Here is a tiny trained network, its code and every weight. The questions are about switching its units off for an input and a target symbol, where a switched-off unit gives its printed mean instead of its output.

import numpy as np


def w(rows, s, z=0):
    codes = np.array(rows[::2]) - 128.0
    scale = np.full(codes.shape[1], s)
    scale[-1] = z or s
    return codes * scale


def softmax(a):
    e = np.exp(a - a.max(-1, keepdims=True))
    return e / e.sum(-1, keepdims=True)


def log_softmax(a):
    a = a - a.max(-1, keepdims=True)
    return a - np.log(np.exp(a).sum(-1, keepdims=True))


def net(x, mask):
    ids = ['ΠΩαβδελμξσ'.index(c) for c in x.split()]
    T = len(ids)
    res = E[ids] + P[:T]
    u = 0
    for l in range(3):
        r = res
        for j in range(3):
            rows = slice(2 * j, 2 * j + 2)
            q, k, v = (r @ M[l][rows].T for M in (Q, K, V))
            z = softmax(np.where(np.tri(T) > 0, q @ k.T / 2**0.5, -1e9)) @ v
            o = O[l][rows]
            res = res + np.where(mask[u + j], z, o[:, -1]) @ o[:, :-1]
        u += 3
    return log_softmax(res[-1] @ U[:, :-1].T + U[:, -1])


Q, K, V, O = {}, {}, {}, {}
E = w([
[132,77,107,160,161,72,137,31,112,98,137],'Π',
[68,189,164,113,135,77,33,180,60,168,92],'Ω',
[152,133,152,96,54,64,163,124,199,194,133],'α',
[185,121,74,90,102,147,124,248,86,179,112],'β',
[208,145,79,146,83,80,103,153,87,134,122],'δ',
[73,109,95,215,85,131,189,173,40,60,113],'ε',
[191,89,168,161,93,168,128,107,66,140,188],'λ',
[94,109,165,127,121,190,143,127,115,239,91],'μ',
[132,48,101,172,148,125,95,183,145,129,153],'ξ',
[197,137,90,115,92,111,143,111,76,173,50],'σ',
],0.017)
P = w([
[49,70,224,48,3,197,20,123,109,21,35],'0',
[59,76,139,41,56,156,71,127,89,75,44],'1',
[68,65,132,42,64,126,93,140,93,108,58],'2',
[68,72,127,57,65,108,106,136,89,126,68],'3',
[69,74,123,79,75,87,115,140,88,149,74],'4',
[62,86,124,97,76,77,124,150,86,164,82],'5',
[63,89,125,111,86,65,135,147,87,175,96],'6',
[61,90,128,123,90,58,147,150,95,188,107],'7',
[56,102,127,133,89,55,151,161,102,197,123],'8',
[62,109,132,156,104,44,158,162,98,206,133],'9',
[52,121,130,163,98,48,166,155,106,211,150],'10',
[70,128,129,186,114,30,179,161,122,231,161],'11',
[48,142,144,186,115,49,190,159,136,226,187],'12',
],0.0058)
Q[0] = w([
[91,163,125,192,121,84,189,186,125,160,149],'L0H1',
[69,1,165,148,31,91,147,102,64,107,109],'L0H1',
[104,82,223,138,85,46,59,155,150,126,90],'L0H2',
[151,101,83,153,178,192,77,105,175,78,122],'L0H2',
[129,172,78,129,193,132,166,84,189,56,91],'L0H3',
[156,88,164,187,83,144,113,106,114,197,137],'L0H3',
],0.0093)
K[0] = w([
[80,136,100,176,84,117,193,149,107,122,135],'L0H1',
[91,182,193,201,103,75,182,123,123,124,255],'L0H1',
[116,129,98,196,72,101,161,124,124,156,134],'L0H2',
[164,158,142,49,146,153,66,105,177,128,146],'L0H2',
[179,102,108,45,134,168,17,74,151,115,116],'L0H3',
[94,159,109,245,130,118,174,169,97,157,114],'L0H3',
],0.0086)
V[0] = w([
[146,134,104,125,150,117,92,114,89,146,128],'L0H1',
[133,110,133,166,122,201,93,119,189,2,17],'L0H1',
[78,127,131,153,105,84,199,170,134,71,102],'L0H2',
[145,148,183,129,92,212,173,132,75,53,168],'L0H2',
[143,160,101,184,198,133,141,126,152,215,117],'L0H3',
[73,148,163,184,80,135,215,163,113,92,143],'L0H3',
],0.0076)
O[0] = w([
[60,135,117,114,105,161,179,103,214,207,124,123],'L0H1',
[160,133,132,70,118,141,135,156,189,80,57,93],'L0H1',
[98,191,212,218,140,147,162,142,134,89,224,203],'L0H2',
[64,170,153,183,148,132,132,124,125,183,178,209],'L0H2',
[59,138,180,2,192,152,166,125,92,4,158,30],'L0H3',
[96,111,10,39,134,122,168,49,99,153,139,255],'L0H3',
],0.0067,0.0087)
Q[1] = w([
[60,68,76,126,53,168,113,104,109,145,141],'L1H1',
[143,184,97,109,158,225,144,109,141,87,170],'L1H1',
[135,94,222,145,125,99,113,186,72,96,70],'L1H2',
[237,121,244,90,174,180,102,91,164,101,150],'L1H2',
[87,74,38,143,1,147,120,44,101,220,121],'L1H3',
[129,33,58,173,110,141,140,94,54,96,154],'L1H3',
],0.0091)
K[1] = w([
[93,122,26,164,160,99,215,115,108,187,216],'L1H1',
[156,100,111,75,162,156,117,80,160,137,57],'L1H1',
[104,138,135,33,70,84,160,100,186,150,219],'L1H2',
[146,99,117,91,57,119,104,149,158,74,23],'L1H2',
[125,195,179,176,172,58,159,155,149,106,254],'L1H3',
[15,164,172,172,125,80,158,158,150,105,225],'L1H3',
],0.009)
V[1] = w([
[102,56,80,96,42,99,100,115,111,146,2],'L1H1',
[119,116,82,85,114,167,106,73,93,115,146],'L1H1',
[77,93,64,93,84,95,152,119,144,150,150],'L1H2',
[89,100,10,93,121,59,117,108,115,160,86],'L1H2',
[118,144,108,157,134,192,126,101,80,67,130],'L1H3',
[133,126,158,145,55,167,201,160,128,96,135],'L1H3',
],0.0089)
O[1] = w([
[149,1,118,80,120,122,70,73,104,145,104,208],'L1H1',
[190,95,170,156,176,84,125,148,142,171,126,173],'L1H1',
[126,2,145,120,100,127,134,159,106,111,92,255],'L1H2',
[162,122,140,89,154,126,91,138,86,53,81,218],'L1H2',
[141,175,83,153,160,168,77,94,165,185,104,64],'L1H3',
[116,74,48,74,105,178,162,99,124,146,179,224],'L1H3',
],0.0094,0.006)
Q[2] = w([
[195,101,122,203,94,194,81,117,19,147,233],'L2H1',
[142,128,112,66,88,16,95,111,187,192,185],'L2H1',
[126,152,88,205,124,208,107,142,67,57,142],'L2H2',
[88,191,174,35,198,121,114,205,230,65,86],'L2H2',
[239,42,16,230,62,75,180,100,107,159,168],'L2H3',
[109,182,96,53,142,42,110,178,249,148,42],'L2H3',
],0.011)
K[2] = w([
[112,200,66,162,183,78,178,161,140,142,176],'L2H1',
[116,107,149,142,128,75,165,173,55,93,144],'L2H1',
[152,179,106,135,129,139,94,104,181,217,152],'L2H2',
[139,44,137,143,135,128,66,109,169,90,118],'L2H2',
[137,89,39,178,116,98,249,154,95,62,151],'L2H3',
[169,58,154,86,50,106,49,117,69,65,152],'L2H3',
],0.013)
V[2] = w([
[221,147,105,179,146,60,130,63,137,88,158],'L2H1',
[163,126,234,124,169,197,146,42,110,141,199],'L2H1',
[163,143,134,147,125,89,68,120,208,89,229],'L2H2',
[207,192,128,101,92,91,206,139,125,175,87],'L2H2',
[214,157,123,108,114,164,170,142,40,133,126],'L2H3',
[140,79,145,149,214,158,49,254,104,120,143],'L2H3',
],0.0092)
O[2] = w([
[71,53,120,134,92,185,1,15,163,148,190,87],'L2H1',
[139,40,135,183,137,119,190,142,93,194,51,65],'L2H1',
[115,118,156,124,99,7,156,162,117,139,231,2],'L2H2',
[179,76,145,94,35,167,139,114,137,54,45,110],'L2H2',
[82,193,159,161,83,164,66,127,136,198,120,175],'L2H3',
[162,25,118,204,115,202,78,109,140,150,136,79],'L2H3',
],0.0099,0.01)
U = w([
[111,99,129,139,197,133,124,2,142,113,131,154],'Π',
[165,189,210,156,193,115,47,187,109,152,113,250],'Ω',
[115,81,141,39,104,153,162,155,87,137,163,170],'α',
[203,143,135,104,90,253,105,246,157,183,154,54],'β',
[131,154,101,126,62,161,18,99,119,155,187,54],'δ',
[130,152,42,103,169,185,149,85,118,177,173,137],'ε',
[104,95,65,194,73,125,92,147,107,247,105,73],'λ',
[103,89,199,74,219,249,180,109,143,161,117,112],'μ',
[183,65,87,137,171,191,137,174,205,120,183,212],'ξ',
[160,169,151,117,95,207,114,50,99,146,65,2],'σ',
],0.005,0.0061)

Each question gives the input, a string of symbols that net reads in full, and the target symbol t.
The units are the heads (2 rows each of Q, K, V and O). Each row of codes is followed by its name. A weight is (code - 128) times the scale printed after its matrix; where a second scale follows, it is the last column's (O and U).
mask holds one flag per head, layer by layer. A switched-off head (its flag False) gives its mean, the last column of its rows in O, instead of its output. The means were averaged over made-up inputs and are rounded, as every weight is.
A unit's drop is (log p(t) with every unit on - log p(t) with that unit switched off) / (log p(t) with every unit on - log p(t) with every unit switched off).
The circuit of an input: a set's keep is (log p(t) with only the set's units on - log p(t) with every unit switched off) / (log p(t) with every unit on - log p(t) with every unit switched off). Starting from all 9 units, units are removed one at a time, each time the one whose removal leaves the highest keep (on an exact tie, the one counted first), for as long as the keep stays at least 0.8.
units of the circuit, in order: the units of the circuit, biggest drop first
unit that matters most: the unit with the biggest drop
which heads matter: for each layer, one digit per head in row order, 1 if its drop is at least 0.15 and else 0, layers parted by /
input α Ω β ε λ α λ ξ α, target α: units of the circuit, in order	[L1H3, L0H2, L2H2, L0H3]
input ε α λ ε Π λ ε α α λ Ω σ, target Ω: units of the circuit, in order	[L1H3]
input λ σ α λ, target σ: which heads matter	010 / 010 / 010
input λ α λ λ μ α β α, target β: units of the circuit, in order	[L2H3, L0H1, L2H1, L0H3]
input μ μ σ α λ α ε Ω Ω δ ξ, target Ω: units of the circuit, in order	[L0H2, L1H3, L1H1, L2H3]
input λ δ λ λ λ λ ε λ λ δ, target ε: units of the circuit, in order	[L0H3, L1H2, L2H3]
input ξ λ σ α α λ λ α, target λ: units of the circuit, in order	[L2H1, L2H3]
input λ α λ Π λ ξ λ, target ξ: units of the circuit, in order	[L2H3, L1H1]
input μ δ λ λ ε α Π σ, target α: which heads matter	110 / 111 / 010
input ξ λ μ λ λ μ λ α λ λ Ω ε δ, target ε: units of the circuit, in order	[L0H3, L0H2, L1H3]
input ε λ λ λ λ λ λ, target ε: units of the circuit, in order	[L0H2, L1H3, L2H2]
input λ λ λ λ α Ω λ ε λ λ μ, target ε: units of the circuit, in order	[L0H3, L1H3, L0H2]
input λ μ α λ β σ α λ Ω α, target λ: which heads matter	011 / 010 / 101
input λ λ ξ δ λ λ μ α α α λ ξ λ, target ξ: units of the circuit, in order	[L2H3]
input δ λ ε σ λ ξ ε, target σ: which heads matter	011 / 010 / 010
input α λ Π λ λ Ω λ, target Ω: units of the circuit, in order	[L2H1, L1H3]
input ε δ λ λ δ λ α ε, target δ: which heads matter	011 / 101 / 101
input α ε λ λ λ λ α α Ω δ, target Ω: which heads matter	011 / 001 / 000
input Ω λ λ α ξ λ λ β α, target ξ: which heads matter	111 / 001 / 001
input Ω λ λ α Ω σ σ λ ξ λ λ δ λ, target δ: which heads matter	010 / 000 / 100
input λ λ ξ λ μ, target μ: units of the circuit, in order	[L0H3, L2H2]
input ε α ε λ α λ λ λ λ λ λ λ λ, target λ: which heads matter	101 / 100 / 100
input σ λ Ω Ω λ Ω, target λ: which heads matter	010 / 111 / 100
input λ λ Π σ λ, target Π: unit that matters most	L0H2
input α λ δ ξ σ λ ε ε μ, target ε: which heads matter	000 / 001 / 000
